[2.9, -4.8, 11.4, -28.1, 8.5, -16.7, 1.8, -2.0, 17.5, -19.9, 3.9, -15.4, -37.5, -0.7, 3.2, 4.0, -4.6, 43.2, 19.5, 17.6, 1.4, 1.2, 20.8, -25.1, 15.7, -13.0, -7.2, 13.5, -2.1, 26.8, 16.8, -0.3, -5.4, 6.5]	<67>/<2>
[7.0, -3.8, 11.9, -33.0, 0.9, 6.8, 6.2, 14.5, 17.6, -16.2, 11.8, -4.7, -39.0, -8.2, 0.4, -12.9, -1.5, 31.7, 21.3, 17.6, -18.6, 1.4, 13.8, -3.7, -2.0, -9.8, -3.8, 16.3, 1.9, 26.3, 19.7, 7.9, 7.1, -0.4]	<67>/<2>
[-4.4, -6.8, 9.2, 0.5, 4.5, -22.9, 9.3, 1.6, 8.7, -17.3, -10.6, -15.4, -41.4, -3.0, 0.8, 8.6, -12.6, 34.9, 7.6, 9.2, -2.4, -3.1, 20.6, -25.0, 5.0, 11.7, 9.4, 15.6, 4.7, 46.2, 8.8, 5.3, 5.6, 7.9]	<67>/<17>
[7.3, -6.0, 30.5, -27.4, -10.7, -17.1, 40.5, 21.2, 4.3, -20.6, -8.3, -2.1, -47.8, -17.5, 32.9, -19.8, -5.1, 34.2, 25.1, -6.6, -2.4, 0.6, 28.5, -37.7, -6.5, -41.6, 4.7, 1.2, -11.4, 23.7, -5.7, -3.7, 5.6, -1.1]	<69>/<3>
[3.4, 2.1, 8.5, -18.4, 5.4, -13.7, -7.0, 5.4, 17.1, -20.5, 6.6, -8.5, -48.3, -13.3, -12.4, 15.1, -8.4, 44.3, 19.6, 9.7, -19.2, 5.4, 21.5, 0.8, -0.6, -1.4, 1.3, 20.0, -3.4, 14.2, 12.8, 6.0, 4.8, 3.7]	<67>/<2>
[13.0, 2.8, 19.3, -32.8, 13.1, -2.6, 4.0, 7.9, 15.5, -20.6, 0.2, -9.7, -35.4, -8.5, -0.4, -2.4, -12.2, 42.2, -33.6, 6.4, -24.1, 6.8, 20.7, -8.7, 2.2, -9.3, -9.8, 19.7, -8.5, 29.2, 6.7, -1.8, 9.7, -2.5]	<67>/<13>
[15.7, -7.6, 25.2, -37.3, 9.7, 8.2, 14.7, 19.9, 15.7, -23.6, 20.2, -0.5, -19.7, -14.7, 28.1, -9.0, 10.5, 28.7, 25.2, 12.1, -16.4, 4.5, 19.4, 3.9, -26.0, -6.2, -8.3, 5.6, 2.4, 26.6, -0.8, 2.6, 3.2, -8.4]	<69>/<3>
[3.7, 9.0, 19.2, -30.0, 16.8, -27.8, 9.8, 12.3, 18.7, -12.4, 12.6, -12.9, -50.7, -10.1, 4.3, -4.7, -8.7, 39.0, 12.8, 17.2, -26.6, 8.0, 24.8, -34.1, 12.2, -13.6, -4.3, 14.0, -13.1, 20.8, 13.2, 7.8, 0.9, -1.5]	<67>/<13>
[0.6, -6.2, 18.9, -29.2, -1.9, 17.7, 15.8, 6.3, 10.7, -4.1, 6.2, 1.5, -28.1, -25.4, 8.0, -2.0, -10.3, 36.3, 8.8, -1.9, 1.2, -5.2, 19.5, 6.0, -16.6, -27.8, -19.4, 1.9, 0.2, 22.0, 0.8, 3.1, -1.0, -1.9]	<69>/<15>
[7.6, 7.9, 22.4, -22.9, 16.5, -7.9, 5.1, 1.5, 24.2, -17.7, 1.6, -11.1, -36.0, 8.6, -1.8, 3.1, -10.4, 32.5, 14.3, -5.2, -22.8, 3.2, 22.1, -18.1, 18.4, -8.1, -6.7, 8.9, -1.0, 7.7, 8.7, -2.3, 5.8, -2.0]	<67>/<2>
[-11.4, -2.6, 18.9, -12.4, 11.4, 0.3, 4.9, 8.3, 6.4, -22.5, 11.2, -7.9, -41.0, -10.4, 3.6, 4.7, 4.0, 38.1, 15.5, 12.3, 6.5, 6.7, 10.2, -8.5, -7.9, -11.0, -7.5, 7.8, 1.6, 26.9, 12.4, 4.2, -2.5, -2.0]	<67>/<17>
[30.8, -1.6, 17.3, -36.4, 4.4, 7.6, 7.6, 11.0, -0.7, -17.0, 7.2, -2.2, -23.5, -18.8, 7.9, -12.5, -3.6, 32.5, 15.2, -3.7, 4.6, 19.4, 17.2, -7.2, -12.7, -11.8, -4.5, 7.5, 4.9, 25.5, -3.3, -8.4, -8.9, -23.2]	<69>/<15>
[-6.8, -4.4, 9.9, -31.7, 0.6, 21.2, -2.0, -1.1, -5.0, -31.4, 10.8, 0.8, -16.7, -2.4, 19.7, -18.6, -3.6, 40.7, 18.9, -18.2, 15.9, 2.3, 4.2, 0.0, -7.4, -22.6, 2.0, 4.5, 16.5, 27.7, -14.2, -25.0, 1.4, -6.2]	<69>/<11>
[-10.2, -1.4, 6.9, -40.5, -12.7, -5.6, 23.6, 5.0, 3.5, -23.6, 3.5, -0.3, -18.4, -10.6, 11.4, -13.8, -5.0, 55.2, -8.2, -11.2, 8.2, -8.1, 23.6, -42.0, 9.2, -29.6, -21.0, 13.2, 14.7, 24.8, -7.4, -17.5, -8.9, 6.8]	<69>/<15>
[9.8, 3.5, 16.9, -11.5, 5.6, -37.4, 19.1, -2.0, 27.0, -12.1, 4.6, -14.4, -43.8, -0.7, 3.9, 2.7, -16.0, 20.7, 12.6, 16.1, -7.3, 4.3, 12.5, -21.3, 21.6, -2.4, -0.3, 8.5, -27.1, 16.0, 5.4, 4.7, -4.3, 13.5]	<67>/<17>
[-16.0, -6.9, 20.3, -37.3, 2.5, 8.5, 17.8, 11.7, -10.3, -31.4, -4.4, -0.3, -17.3, -17.2, 24.5, -25.5, 10.4, 32.8, 2.6, -4.3, 7.4, 1.3, 11.5, -16.7, -7.2, -22.7, -12.6, 6.2, 9.7, 36.4, 4.0, 3.7, 8.4, -15.6]	<69>/<3>
[2.5, -12.3, 27.2, -27.5, 3.7, 6.8, 16.4, 2.6, -1.0, -29.1, 13.8, -0.8, -23.8, -14.7, 11.2, -23.2, -5.5, 32.9, 40.4, -5.1, 9.2, 5.0, 10.9, -19.9, -11.3, -26.8, -4.6, 9.8, 4.6, 35.6, -2.2, -5.8, 14.6, -7.8]	<69>/<3>
[-2.8, -18.5, 25.5, -25.3, -1.6, 15.8, 15.2, 11.0, -2.5, -23.2, 28.0, 1.4, -36.4, -7.8, 18.5, -12.5, -7.9, 38.7, 29.6, 11.9, 5.6, 5.5, 23.9, 4.6, -20.0, -9.9, -71.9, 8.8, 13.0, 38.2, 4.9, 2.0, -0.3, -14.0]	<69>/<15>
[-2.4, 3.4, 23.3, -15.2, 30.1, -8.8, -0.5, 3.4, 20.4, -14.9, 11.8, -12.4, -64.2, -11.2, 6.3, -0.4, -5.5, 55.3, 14.4, 21.3, -7.9, -1.4, 21.6, -14.6, 27.1, -8.5, -18.2, 13.5, -6.1, 15.2, 13.6, 5.2, 2.0, 8.9]	<67>/<2>
[2.3, -12.5, 24.9, -32.9, 11.6, -16.0, 23.9, 15.1, 31.7, -18.5, 1.6, -8.9, -50.7, -8.0, 6.9, 24.2, -11.6, 43.0, 14.4, 4.2, -16.8, 9.2, 26.1, -24.4, 5.0, -7.7, 8.6, 15.1, -10.1, 16.7, 8.9, 5.2, 2.2, -0.4]	<67>/<13>
[-1.9, 2.2, 13.1, -25.8, 0.9, 30.2, 8.9, -7.4, -8.3, -9.1, 1.2, -2.5, -9.4, -19.1, 18.6, -22.0, -5.2, 44.4, 14.6, -4.6, 5.8, 3.1, 11.5, 0.2, -13.4, -17.3, -9.8, 1.0, 21.6, 14.8, 4.9, -28.7, -4.4, -9.2]	<69>/<15>
